Below are the code and all the weights of a small trained network. Each question names an input and a class and asks about switching units off, where a switched-off unit gives its printed mean instead of its output.

import numpy as np


def w(rows, s, z=0):
    codes = np.array(rows[::2]) - 128.0
    scale = np.full(codes.shape[1], s)
    scale[-1] = z or s
    return codes * scale


def norm(h):
    return h / np.sqrt((h * h).mean(-1, keepdims=True) + 1e-5)


def f(y):
    return y / 2 * (1 + np.tanh(0.7978845608 * (y + 0.044715 * y**3)))


def log_softmax(a):
    a = a - a.max(-1, keepdims=True)
    return a - np.log(np.exp(a).sum(-1, keepdims=True))


def net(x, mask):
    res = np.array(x, float).reshape(1, 7) / 4 @ E
    u = 0
    for l in range(4):
        y = f(norm(res) @ A[l][:, :-1].T + A[l][:, -1])
        res = res + np.where(mask[u : u + 4], y, B[l][:, -1]) @ B[l][:, :-1]
        u += 4
    return log_softmax(norm(res)[-1] @ U[:, :-1].T + U[:, -1])


A, B = {}, {}
E = w([
[68,152,92,132,136,188,69,206],'x0',
[251,63,61,152,180,128,114,56],'x1',
[133,131,214,49,175,84,182,109],'x2',
[164,54,117,193,64,192,213,95],'x3',
[47,2,111,137,187,79,240,90],'x4',
[71,193,140,218,126,66,124,76],'x5',
[73,163,66,102,138,128,134,40],'x6',
],0.0076)
A[0] = w([
[135,154,150,113,92,139,103,84,48],'L0N1',
[97,174,173,130,122,99,88,5,120],'L0N2',
[175,96,146,97,164,105,158,66,194],'L0N3',
[131,132,1,175,142,200,39,55,3],'L0N4',
],0.0081,0.0032)
B[0] = w([
[116,250,104,160,72,129,165,127,123],'L0N1',
[113,85,141,90,66,130,146,129,197],'L0N2',
[112,123,114,122,190,125,147,118,252],'L0N3',
[120,195,131,189,123,182,47,11,251],'L0N4',
],0.015,0.0039)
A[1] = w([
[254,145,27,98,193,202,130,143,105],'L1N1',
[238,113,98,31,85,208,98,105,158],'L1N2',
[185,57,130,220,162,115,90,135,2],'L1N3',
[66,205,203,160,100,120,178,59,94],'L1N4',
],0.0074,0.0051)
B[1] = w([
[162,65,3,79,166,66,11,86,235],'L1N1',
[108,126,44,83,242,164,69,155,253],'L1N2',
[231,41,175,189,23,36,169,196,135],'L1N3',
[254,145,58,94,65,104,136,97,208],'L1N4',
],0.0083,0.0037)
A[2] = w([
[124,183,129,124,205,65,197,110,181],'L2N1',
[254,49,150,179,123,185,108,111,20],'L2N2',
[62,200,151,70,139,115,70,144,95],'L2N3',
[64,203,134,198,30,45,225,101,4],'L2N4',
],0.007,0.0046)
B[2] = w([
[158,150,215,127,128,104,180,81,250],'L2N1',
[79,77,92,163,123,76,130,194,186],'L2N2',
[130,153,168,191,105,60,94,145,244],'L2N3',
[125,141,4,40,95,104,167,158,226],'L2N4',
],0.012,0.0023)
A[3] = w([
[41,141,112,117,156,96,97,142,1],'L3N1',
[186,61,88,213,121,91,165,125,54],'L3N2',
[130,75,120,138,139,248,139,150,69],'L3N3',
[86,75,95,180,139,49,104,141,61],'L3N4',
],0.011,0.0036)
B[3] = w([
[32,139,184,233,91,3,214,190,152],'L3N1',
[197,131,211,199,109,216,66,123,252],'L3N2',
[26,130,3,140,84,213,162,245,195],'L3N3',
[148,105,244,155,18,99,182,223,208],'L3N4',
],0.008,0.0031)
U = w([
[148,252,206,61,118,87,46,219,37],'0',
[35,147,202,129,115,47,164,218,106],'1',
[185,49,179,205,82,160,126,185,164],'2',
[116,57,212,42,211,82,255,38,145],'3',
[165,53,29,48,243,141,31,154,70],'4',
[72,184,39,64,14,52,225,100,134],'5',
[40,74,51,115,85,235,179,252,2],'6',
[106,201,52,197,110,191,25,22,154],'7',
],0.014,0.0037)

Each question gives the input, the list of numbers given to net, and the class t.
The units are the neurons (one row each of A and B). Each row of codes is followed by its name. A weight is (code - 128) times the scale printed after its matrix; where a second scale follows, it is the last column's (A, B and U).
mask holds one flag per neuron, layer by layer. A switched-off neuron (its flag False) gives its mean, the last column of its row in B, instead of its output. The means were averaged over made-up inputs and are rounded, as every weight is.
A unit's drop is (log p(t) with every unit on - log p(t) with that unit switched off) / (log p(t) with every unit on - log p(t) with every unit switched off).
unit that matters most: the unit with the biggest drop
top k neurons: the k neurons with the biggest drops, biggest first
top k neurons in layer l: the k neurons of layer l with the biggest drops, biggest first
drop when u is switched off: that unit's drop, to one decimal
input [-6,3,-3,-2,-7,7,-7], class 2: unit that matters most -> L0N4
input [4,-7,2,3,8,4,-1], class 5: top 2 neurons -> L2N4, L1N4
input [-8,-1,-5,8,-8,-6,-7], class 4: top 2 neurons -> L1N2, L1N1
input [-3,4,0,-5,6,-6,8], class 3: top 2 neurons -> L2N1, L0N3
input [8,4,-3,2,8,-2,-4], class 2: top 2 neurons -> L1N3, L3N2
input [1,1,7,-1,-8,-3,1], class 4: top 3 neurons -> L1N2, L1N1, L3N4
input [-4,-4,0,6,-1,1,-1], class 5: top 4 neurons -> L2N4, L1N1, L0N4, L1N2
input [4,-1,1,-1,6,8,-5], class 5: top 2 neurons -> L2N4, L1N2
input [-1,8,2,8,-6,0,-7], class 4: top 3 neurons -> L1N1, L1N2, L2N3
input [-7,6,1,-8,0,-3,7], class 3: top 3 neurons -> L0N3, L2N1, L0N2
input [2,0,0,-2,-7,-7,3], class 4: top 2 neurons in layer 1 -> L1N2, L1N1
input [-6,7,-1,5,-5,1,-3], class 4: top 4 neurons -> L1N1, L1N2, L2N3, L0N3
input [-5,-4,-8,-6,8,-4,6], class 1: top 2 neurons in layer 3 -> L3N1, L3N4
input [-6,1,-7,-6,7,-8,-8], class 2: unit that matters most -> L3N4
input [0,7,1,-8,-8,-1,-3], class 4: top 2 neurons -> L1N1, L1N2
input [4,-8,6,5,0,8,-7], class 5: top 2 neurons -> L2N4, L1N4
input [-7,-8,-4,-2,0,2,-7], class 5: drop when L2N4 is switched off -> 0.3
input [-6,5,1,-3,-1,2,-3], class 3: drop when L0N3 is switched off -> 0.3
input [-8,2,1,-1,-1,-5,-6], class 4: drop when L1N1 is switched off -> 0.6
input [6,8,0,-2,2,1,1], class 7: unit that matters most -> L0N4
input [-8,-7,-7,7,-2,3,-2], class 5: drop when L2N4 is switched off -> 1.2
